Each row of numbers stands for one element and depends on some of the facts below. Use the named rows to name the rest.

How the elements are related:
κ: uses; Π: is directly followed by; Θ: points at
belu κ konek; belu κ pabel; bemu κ vulifluk; bemu κ dekepor; braklak κ flido; braklak κ tiskis; bresku κ segrar
bretu κ fetil; bretu κ kogem; bretu κ nukan; bretu κ grenobi; bretu κ fifos; brifle κ flirok; briga κ pego
briga κ zifar; briklen κ nogin; briklen κ lugus; bripla κ konek; briron κ zifar; briron κ semu; brorar κ brote
brote κ bripla; brote κ nogin; brudru κ stiplek; dibur κ gruses; dibur κ pubrubem; dibur κ briron; dibur κ grimi
dibur κ gaskun; diflol κ tanor; diskon κ fetil; diskon κ fufles; doklos κ piflin; doklos κ zifar; dotu κ skifun
dotu κ vebri; dozik κ piflin; dozik κ pubrubem; drekis κ dinonum; drobrik κ vura; drolim κ grimi; druko κ zifar
dular κ postir; dular κ dekepor; dular κ tiskis; fatrenik κ dibur; fedogol κ trese; fedogol κ guzo; fetil κ kores
flebrel κ brote; flirok κ matra; flotu κ kores; flotu κ diflol; flubris κ putram; flubris κ zifar; flubris κ pabel
gabetral κ drolim; gaskun κ kedan; gazese κ sebevuk; getefun κ flido; getefun κ fotrik; giflar κ stiplek; grimi κ piflin
grinu κ piflin; grofan κ kores; guba κ lugus; gupes κ brudru; gupes κ druku; guzo κ stosku; guzo κ putram
kibrisak κ plorus; klerum κ vulison; kliflen κ bripla; klovonir κ flebrel; klovonir κ nukan; klovonir κ mikin; kluflim κ bripla
kogem κ piflin; konek κ stavin; konek κ semu; kores κ pubrubem; larim κ fotrik; larim κ plorus; larim κ dastun
logruta κ postir; lugom κ vudas; madum κ larim; matra κ fufles; matra κ dular; mikin κ druko; mulin κ mukir
mure κ druko; nabon κ mulin; nogrel κ gromuk; noklik κ briklen; nukan κ vamur; pebe κ madum; piflin κ putram
plobuk κ fifos; ponobon κ trural; postir κ stavin; rebir κ guzo; resabram κ vamur; riklar κ logruta; riklar κ stiplek
riklar κ bragra; sebevuk κ flido; sebevuk κ steklu; sebevuk κ pubrubem; semu κ gaskun; siklum κ zaplu; siklum κ fufles
sisam κ dibur; sisam κ guba; skosken κ grofan; sobrasa κ siklum; stavin κ gaskun; stosku κ zifar; tagom κ zoge
tagom κ vudas; tagom κ fifos; temi κ belu; tiskis κ piflin; tobras κ fufles; tobras κ diflol; tobras κ pubrubem
trese κ vamur; trobostin κ plagron; trural κ vura; vamur κ bripla; vamur κ zanugok; vatir κ briklen; vatir κ grimi
vebri κ flotu; vebri κ tanor; vebri κ dekepor; vivul κ briron; vudas κ kedan; vudas κ druko; vudas κ nukan
vulifluk κ diflol; vulifluk κ guzo; vura κ sisam; batrom Π mulin; bemu Π drekis; bogrunuk Π flukli; bresku Π noklik
brifle Π lofes; briga Π nogin; briklen Π druku; bripla Π dastun; briron Π pubrubem; brorar Π skifun; brote Π plagron
brudru Π grenobi; dastun Π mure; dekepor Π flirok; demam Π brorar; dibur Π drolim; diflol Π batrom; digok Π treton
dinonum Π dular; diskon Π vudas; dotu Π postir; dradus Π gozuflis; drekis Π lugus; drobrik Π stiplek; drolim Π putram
druko Π kluflim; dular Π dradus; fadrur Π bretu; fatrenik Π briklen; fedogol Π siklum; fetil Π zoge; fifos Π plobuk
flebrel Π gruses; flido Π guzo; flukli Π plumek; fotrik Π sogus; fufles Π nabon; gabetral Π madum; gaskun Π zanugok
gazese Π semu; getefun Π fedogol; giflar Π baskar; gozuflis Π sanas; graflobo Π vemutre; grimi Π toma; grofan Π brifle
gupes Π klerum; kedan Π vebri; kibrisak Π briga; kiski Π sebevuk; klerum Π flubris; kliflen Π bemu; klovonir Π kogem
kluflim Π nastil; kogem Π logruta; kolur Π rebir; konek Π tedre; kores Π kolur; larim Π poron; lofes Π dekepor
logruta Π kibrisak; lugom Π tiskis; lugus Π nuger; matra Π trimis; mikin Π skoplem; mukir Π vulison; mure Π fetil
nabon Π plataplir; nastil Π grinu; nogin Π fifos; nogrel Π skosken; nukan Π tanor; pego Π brudru; pezer Π larim
piflin Π trural; plagron Π grimi; plataplir Π zenos; plimal Π fatrenik; plobuk Π gazese; plorus Π ritru; ponobon Π mikin
poron Π drabre; postir Π segrar; rebir Π fadrur; rikladros Π bresku; riklar Π flido; ritru Π flebrel; sanas Π veplak
segrar Π sisam; siklum Π kliflen; sisam Π fliflil; skifun Π kiski; skoplem Π graflobo; skosken Π vura; sobrasa Π vamur
sogus Π digok; stavin Π druko; steklu Π guba; stesezel Π setrol; stiplek Π pebe; stosku Π dibur; stupun Π steklu
tanor Π stebrimik; tedre Π pego; tiskis Π giflar; toma Π stosku; trese Π matra; treton Π gabetral; trimis Π plimal
trobostin Π nukan; trural Π vemis; vamur Π flotu; vebri Π rikladros; vemil Π zoskes; vemis Π tagom; vemutre Π piflin
vudas Π gaskun; vura Π diflol; zadi Π pleku; zaplu Π kezek; zifar Π trukluk; zoge Π mukir; zoskes Π fufles
batrom Θ setrol; braklak Θ plobuk; brifle Θ plobuk; brifle Θ madum; bripla Θ trural; briron Θ kluvom; briron Θ bogrunuk
brudru Θ kezek; brudru Θ zaplu; dastun Θ pubrubem; dastun Θ plobuk; demam Θ matra; demam Θ plataplir; diflol Θ kluvom
dradus Θ logruta; dratan Θ kolur; drobrik Θ flido; drobrik Θ vamur; druko Θ bogrunuk; druku Θ fatrenik; dular Θ steklu
dular Θ plataplir; fatrenik Θ vivul; fetil Θ tedre; fetil Θ kolur; fetil Θ pabel; fetil Θ plataplir; flido Θ kluvom
flido Θ grinu; fufles Θ mulin; fufles Θ toma; gabetral Θ matra; gozuflis Θ doklos; grimi Θ dozik; grinu Θ bogrunuk
gromuk Θ temi; gupes Θ madum; kezek Θ plobuk; kibrisak Θ siklum; kiski Θ guzo; klerum Θ flukli; klovonir Θ bogrunuk
kluflim Θ plimal; kluflim Θ grinu; kluvom Θ plobuk; kluvom Θ plataplir; kolur Θ bogrunuk; kolur Θ plataplir; konek Θ flukli
konek Θ vamur; kores Θ plobuk; larim Θ nogin; lofes Θ plobuk; lugom Θ klovonir; lugom Θ plobuk; matra Θ vamur
mukir Θ bragra; mukir Θ drabre; mukir Θ pabel; mulin Θ plobuk; mure Θ logruta; mure Θ bogrunuk; nogin Θ zadi
nuger Θ brifle; pabel Θ kolur; pebe Θ kolur; pego Θ plataplir; pezer Θ ritru; plataplir Θ plobuk; pleku Θ logruta
plimal Θ pabel; plorus Θ matra; postir Θ giflar; pubrubem Θ plataplir; putram Θ kluvom; putram Θ logruta; putram Θ plataplir
rebir Θ stesezel; resabram Θ flukli; riklar Θ nogrel; riklar Θ lofes; sanas Θ gruses; semu Θ doklos; semu Θ nastil
siklum Θ plobuk; skoplem Θ bogrunuk; stavin Θ ponobon; stebrimik Θ temi; stesezel Θ kezek; stiplek Θ plataplir; stosku Θ vemutre
stosku Θ bogrunuk; stupun Θ plobuk; tiskis Θ poron; tiskis Θ kezek; tiskis Θ tokar; tobras Θ gupes; treton Θ plorus
treton Θ flukli; trukluk Θ setrol; trukluk Θ plobuk; trural Θ siklum; vamur Θ plobuk; vatir Θ plobuk; vatir Θ plataplir
vatir Θ fliflil; vebri Θ trural; veplak Θ pabel; vivul Θ baskar; vivul Θ guzo; vulison Θ zoskes; vulison Θ plataplir
vura Θ guba; zanugok Θ pleku; zanugok Θ mure; zenos Θ zadi; zifar Θ stesezel

Known rows:
plataplir:   15 -586 -219  827 -248 -257 -436   58 -691 -269 -315   19  263  367 -218  242  135  -69 -397 -205   23 -206   23 -156  -94 -255
pubrubem:  111 -404  -49  627 -164 -310 -146  287 -532  -86 -424  179  -58  387  -78 -434  -10   29 -137  -47   70  239   -1  234  218 -400
putram:   96 -630 -110    3 -429 -130   75  238 -350 -260 -338   16  -67  492   68 -251  246 -146    3 -210  -15   22   82 -150 -231 -228
dular: -126 -139  -45  551 -207 -135  -56  423 -248 -196 -133  219  -43  253  151 -277   95   14 -184  -99  -66  177   39   77   51   28
tobras:  -18  -83 -143   10 -142  -47 -120    0  -49  -59   -8  -45  140    5  385 -387   42  245   83   71 -111   74 -236  -18   33  -45
tedre:   68  139  189  -59  165  163  104  -31   25  184  -15   54  -65  -94 -267   79 -151 -122  -26   89  182   42   96  102  129  -14
bogrunuk: -173  396  351 -388   76 -236  -91  -96   80 -404  305 -230 -113  175 -706  -52 -291  -71   17  319 -188   97  198  227  176   76
klovonir: -265  342   57  -53 -174 -454 -162   39   -1 -846  413 -333  -62  193 -110 -315 -156  145  -19  216 -517    7   20  151   -1  150
flebrel:  -39  140  -51 -158  242   28   29   79  -83  186   18  176 -216 -100  -87  282 -142  -88   38   42   55   60   -2   88   24  148
ritru:  141   95  204  -76  119  129  120  -64  105  189  -16   36  -40  -76 -225  145 -172  -85   -7   86  176   97   40   70  141   13
pezer:  191    1   45  283  -84  -85  136  -64   61 -259   23 -126   76  -50  235 -257  -91   81  -61  -50  -19    2  -65   68   97 -113
skoplem: -111  113  139 -160 -220 -346  -42  -23    9 -658  251 -395   61  219 -204 -409 -128   57   -1   67 -315  -94  119  100   26  -57
pleku:  371 -145   17   61 -301 -157  412  113   24 -467  -71 -156   50  302  295 -202  -80  148   37    1  165  301 -228 -112  -28  -37
grenobi:   11  -21  138 -254   61  179   42  -68  -35  277  -39   25  -42   17 -297  107  -46 -151   60   15  150  -49  104  -14    3  -12
bretu: -120  -13    5 -282   95  171  -88   61  -47  254    6  134 -162    3 -104  185   -9 -116   79  101   58    5   32  -45  -41  156
braklak:  -92 -168 -296  449 -118  -83 -371 -242 -100 -323   14 -168  393  -42   81  352   79  186 -243 -178 -138 -131 -301 -268  -65   57
brorar:  -27  185    8 -132  256   22   55   36  -22  183   37  125 -205  -95 -101  235 -137  -36   41  111   70   85  -37  104   90  100
zifar:  377   12  139  300 -166 -282  231 -153  228 -173  -69 -199  -61  -88  272 -127  295  231   77  212  -47  -19  -87  114 -148 -383
mukir:  -62 -166  -66   -5  -97  223  140  -33 -134  -35   24 -228  146   49  312 -307  101  -15  -49 -120 -137 -352  137 -126  -86 -334
plagron:  117  100  217  -73  124  113  107  -67   90  168  -40   30  -25  -90 -264  141 -163 -109  -10  110  157   67   68   69  137   10

Rows to name:
No name comes twice in this set of rows, the named rows included.
-134   39   -9  185   71  388  203  -31  -90   39  106 -329  153   13  454 -374   64  118 -169  -26 -351 -360  133  -34   68 -524 => plimal
 -46   39  108 -152 -257 -571 -196  -79  115 -447  172 -289 -211  120   18 -149  485  209  228  308 -434 -226  133   67 -475 -302 => stosku
  39   20  -88  191 -172  -10   23   62   14 -135   75  -39   80  -15  439 -314  -10  211   19   88  -80   80 -257   12   27   69 => vebri
  96   64  157  -33  150   27   18 -132  224  232   -8   88  -99 -334 -235  -55 -156 -160   63  -23  191  -18  179  151  107  160 => flukli
-375 -280  -80 -471   68  230   28   60  394  135 -298  122 -284 -107 -263  342  339 -268   36 -141 -262  197  -68 -120  108  -39 => piflin
-114   13  -39 -422  147  104 -187   37  -57  395 -103  117   -6  -16 -133   46  -13    5  172   72   67  101 -112  -15   40   -9 => sebevuk
 -69 -148 -393  381   35 -348 -727 -385 -271  -78  -99 -182  567 -119   74   30 -145  529  -28  152 -128   85 -703  -87  250 -172 => kores
 100 -268   37  695 -120 -331  -57  123 -180 -183 -249  157  -87  -31   20 -498  -51 -133  -92 -121   36   -8  214  234  152  -67 => demam
  52 -174  -64  130 -155 -135   12 -146  129 -138  -45 -136   81 -226  243 -490   25  -62   61 -222   31 -222  164   51  -40   17 => treton
-290 -292 -237   33  -94   -3  100  150  459 -328 -268   23  -54  -95  243  -68  305  -40  -78 -330 -414  287 -240  -39  270 -144 => grimi

The same elements again, as new rows of numbers:
Some rows with their names:
vemil:  133  -78   74   73   50   52  184   58    2   31  -89  120  166  -54  -59   46 -155 -206    8  -71 -186  185 -124   31  109  -31  144 -151   22   56  -80  -38 -118   65 -211 -164  194
fedogol:   68 -108   78   66   73   34  207  132  -77   74  -99  109  128  -24   40  -57  -63 -142    5  -72 -109  104 -169   81  110  -31  163  -64   21  -26  -14   74  -82   34 -295 -216  153
graflobo:  159  -90  101    4   41   46  210   69    1   16 -103  115  139 -106 -126    6  -76 -166   38  -73 -206   47 -206  -63   75   -2  150 -131 -117   24   22  -11 -111  100 -333 -194   24
mikin:   94 -122  125   47   90   43  170  242 -140  100  -86  107   99  -61  -39  -98  -27 -166    8  -72  -80   57 -169   57  145  -12  140 -100   22   29  -72  168  -91  -11 -226 -215  185
vudas:   80  -95  109   65   77   19  181  243 -117   94  -86  129   92  -42   -8  -50  -58 -172   18  -48 -113  105 -173   62  146  -31  156 -103  -16    8  -50  131  -79  -29 -219 -225  203
pezer:   76 -132  144   74   95   40  161   77   27    7 -157  130  157  -39  -27   52 -199 -242  -21  -78 -217  169 -190   22  142  -22  148 -118 -106   45 -135  -23 -111   48 -243 -168  165
dibur:   83  -42   67   12   33   10  293  223  -65   32 -168  163   88 -190 -222  -94 -116  -86  115  146 -112   75 -251  -26   37   46  211 -112 -254 -115   11  116  -54  -19 -393 -242   14
briklen:  102 -103   87  -13   30   11  268  124  -99   72 -155  105  117 -128  -75  -82   -7  -89  129  -22 -217  -48 -231  -41   61   -6  181  -54 -164  -61   86   92  -62  112 -347 -253  -18
bretu:   75  -89   86   16   52   36  243  152  -76   47 -133   96  118  -76  -47  -97  -30  -80   36  -33 -150  -16 -222  -24   85   -7  188  -70 -139  -54   49  116  -67   70 -381 -244    6
gozuflis:  118 -252   56   60   86    2  156 -153  -73 -151 -198   76   64 -112 -213   78 -221 -211  -29 -118 -110  -65 -243  -13  123   61  271 -145  -41   55  201  -90 -129   82   14 -228   -6
doklos:   81 -184   38  -11   85  -24  169  202 -125  -92  -62  -40   66 -109 -481   16  -80   69   34 -121  -68  -29 -242   96  -13  -21  284 -176  181  -95  197   20 -145   -8   64 -178  170
zanugok:   56  -66  305   73   74    9  198 -105   -5 -141 -187  -40   70  -53  109   48   22 -220   52  -37 -356  244 -126 -158   38  117  169  -71 -289   24 -303   48 -181  216  -26 -220   20
kiski:  163 -143  228   85  206   99  271   53   29 -128  -18  129  122 -129 -618 -343   16 -242   71  -78 -408  138    7  103  151  -10  243  -94 -313  -29  -96  115  -80    8 -351 -260  -65
rebir: -109 -129  241   73   46   68  170 -193 -120   91 -158   95  185  -67  -15 -127  -54  -50   62  184  -49   23  -52   55  142  158  151  -33 -306    7  -30  135   14  211   46  -95  206
pubrubem:  -32  -48  174   92   47   98  234 -233  -29  -49  -85   65  202  -85   31 -145  -74   44   31  207  -73  249  -13  -75   56  152  139 -123 -293  -19 -174   80  -77  213   80  -54  238
ponobon:  118  -69   41   59   53   34  234  148  -66  113  -48  150  146  -45   70  -16  -65  -66   26  -68 -136  157 -102  103   77  -40  158 -138  104  -49    9   21  -47    4 -181 -242  212
druku:  161 -132  282   57  185   98  290   79   45 -128  -28  122  103 -237 -664 -352   22 -240  152  -50 -409  -31  -53    2  124   18  262  -63 -328  -47  -16  143  -53   99 -378 -256  -82
fotrik:  138  -79   71   63   64   47  186   51    4   39  -99  131  157  -55    0   46 -148 -216    5  -81 -209  161 -108   52  109  -24  142 -146   19   51  -86  -49 -100   81 -187 -178  177
vemis:  141  -50  116  -57   22   82  267  102  -27  -17 -131   93  101 -226 -330  -22  -37 -104  130  -20 -265  -74 -246 -143   31   56  187 -106 -218   -8  137   89  -91  171 -386 -230  -60
klovonir:   40  -47  219   96   62   -4  261   -4 -119  -44 -117  -17   74  -35  112  -51   42  -33   54  -46 -186  270    8 -149  -14   47  145  -88  -63  -63 -285  195 -127  182  122 -207  231

Which element is each row?
No name comes twice in this set of rows, the named rows included.
 -56 -123  225   26   20   74  228 -230 -150   53 -101  110  194 -197  -39 -253    1   66  224  222  -35  -22  -29  -77   76  173  145  -51 -304  -69   45  204   83  237   30  -71  176 => mulin
 175  -29  112   10   16   39  316   36  -46 -103  -37  -18   71 -147  122    6   39    8  141  -56 -309  265  -64 -170  -71   46  155 -148 -106  -47 -243  139 -134  218  -82 -227  117 => vemutre
 -83  -89  297   91  151  -11  157  164 -148  -45 -157   29   59  -68  152  -62    3 -185   71  123  -58  269  -39 -143  127  169  146 -126 -305   -7 -338  280 -136   97   89  -82  275 => briron
 -98  -97  291   97  116   33  162 -191 -131   -4 -181   77  112  -47  173  -90   18 -118   62  140  -95  274    1  -74  131  164  138  -36 -316  -50 -279  123  -57  222  111  -92  243 => lugom
 159  -80   89   75  161   97  316   81   29  -63  -18  134  125 -189 -620 -336   48 -221  134  -79 -390  111   31  116   88  -47  226 -155 -294  -54   39  173  -14   12 -330 -255  -67 => baskar
 128 -100  178   82  228   46  281  236   25  -84  -21  137  102 -116 -600 -342   10 -239  108  -28 -288  118   -5  116  163  -21  260  -82 -298  -78 -193  233  -17  -76 -263 -260  -60 => vivul
-113  -40  302   90  104  108  254 -219 -116 -136 -210    8  102  -38  145 -131    7 -148  -30  190  -43  267 -115 -158   95  160  223  -28 -355  -46 -266  206 -149  179  -68 -105   61 => fetil
  64  -69  120    3   37   80  260 -207  -83   32  -42   62  188 -213  -32 -177  -25   87  196  195  -97   65  -11  -99    3  144  125 -146 -246  -13   44   97   55  245   26  -53  236 => fliflil
  14 -155  264   44   42   85  172 -203  -28   -1 -163   98  175 -167 -155  -52 -108 -117  106  134 -113  -38 -139  -79  123  157  150  -78 -295   43    7   20  -47  235  -95  -80   74 => batrom
  11  -65  138  -26    7   77  262 -198 -151   92  -83  149  183 -196 -110 -249   65   69  236  229  -74  -73  -44  -56    2  166  148  -32 -283 -101  149  175  157  244   25 -159  125 => trural
 -90 -183  249   89  111   52  149 -211  -85   66 -178  146  184  -37   89  -64 -111 -171   60  169 -102  171  -27   76  149  140  133  -33 -286  -11 -188   30   39  196  102  -98  224 => riklar

Now the same elements, written a new way:
Named rows:
stebrimik:  128   65  -26  -43    4   19   10  -98   64  -11 -116    8  -43
trese: -197 -126  -81 -100  -59    1   80   -5   19  137  149  -94   62
kogem:  -24  -25   45  -40   33  -61 -149  139 -107   89  150  -85   52
diskon: -242   38   46    4   46 -154  -93 -104 -117   41   98   21  162
veplak:  198   80  -62  -57 -116  306 -111 -175 -108  -88 -225  -48   38
graflobo:  -26 -135 -127   28   18  -31  -42   21    4  -69   78  -34   74
dinonum:  -41 -193 -104  -47  168  -38   21   26  -21  119   69  -50  115
tobras:  -55  265  134   79    8  -41 -117 -227   22   25  -44  170   39
nabon:  -57  -95 -163   40   10  -65  -81  -20    3  -84   99  -35   68
dekepor:   57 -145   60  -59   34    0    0   59 -152   -7  150  171  154
siklum:  -25   70  177  401 -159 -165  128   68 -123   66 -451  213   20
tokar:  -26 -128 -114   57   61   10  -94   13   52   26  123   11   78
sogus:  -72 -115 -115   -4   70  -62  -32   18  -27   44   91  -64   68
kibrisak:   14   67  -49 -113  -22  -80 -110  -59  194 -125 -305  -26  -39
pubrubem:  -34  368  291 -141  441  224  389  224   -6  -78    1  140   89
bragra:   -4 -189 -164   14   19   74  -64   25  -32   55  133   86   43
ponobon: -142  -49   -4   65   48  -98  -42  -36   25   94  106 -205  160
temi: -131  -35  -94   28  -91   23 -118    1   38   50  195  -20   -1
postir:   -7   53   22 -114  -78   70  163 -104   -9  167  -52   81  -80
fetil:  -35  284  169 -122  132  400   41  -71 -198 -113 -172   16  147

Rows to name:
No name comes twice in this set of rows, the named rows included.
 136  -10   20   62 -110  -12 -154  171  -41 -208  193  -43   92 => drolim
  2 -69 108 -64 -50  17 -36  90 -10  -1 177  21 169 => gruses
 -44   -1    2   86   23  -29 -194   55  -78   49  192   85   63 => vulifluk
-131  -38   72   18   15 -117  -89  -47 -124  -19  115  100  201 => flotu
  68   17  234 -259  184  -54   65   42  156  -20 -169   97  -12 => flido
 136  219  -17  -47  -17  -51 -132  -20   24  115  -49  -61 -158 => rebir
  15  316    8  -50  292  273  239  251  -51  -41   34   -7 -196 => pego
  26   -8   21    6 -222  -29 -197   57    5 -448   97   78  165 => gazese
   0  -39  -24   41  -52  -36  -42  -27 -104  -88  158  115  138 => flirok
  23 -145  -64  -11  115  -26   16    6 -103    2  124   83  148 => skifun

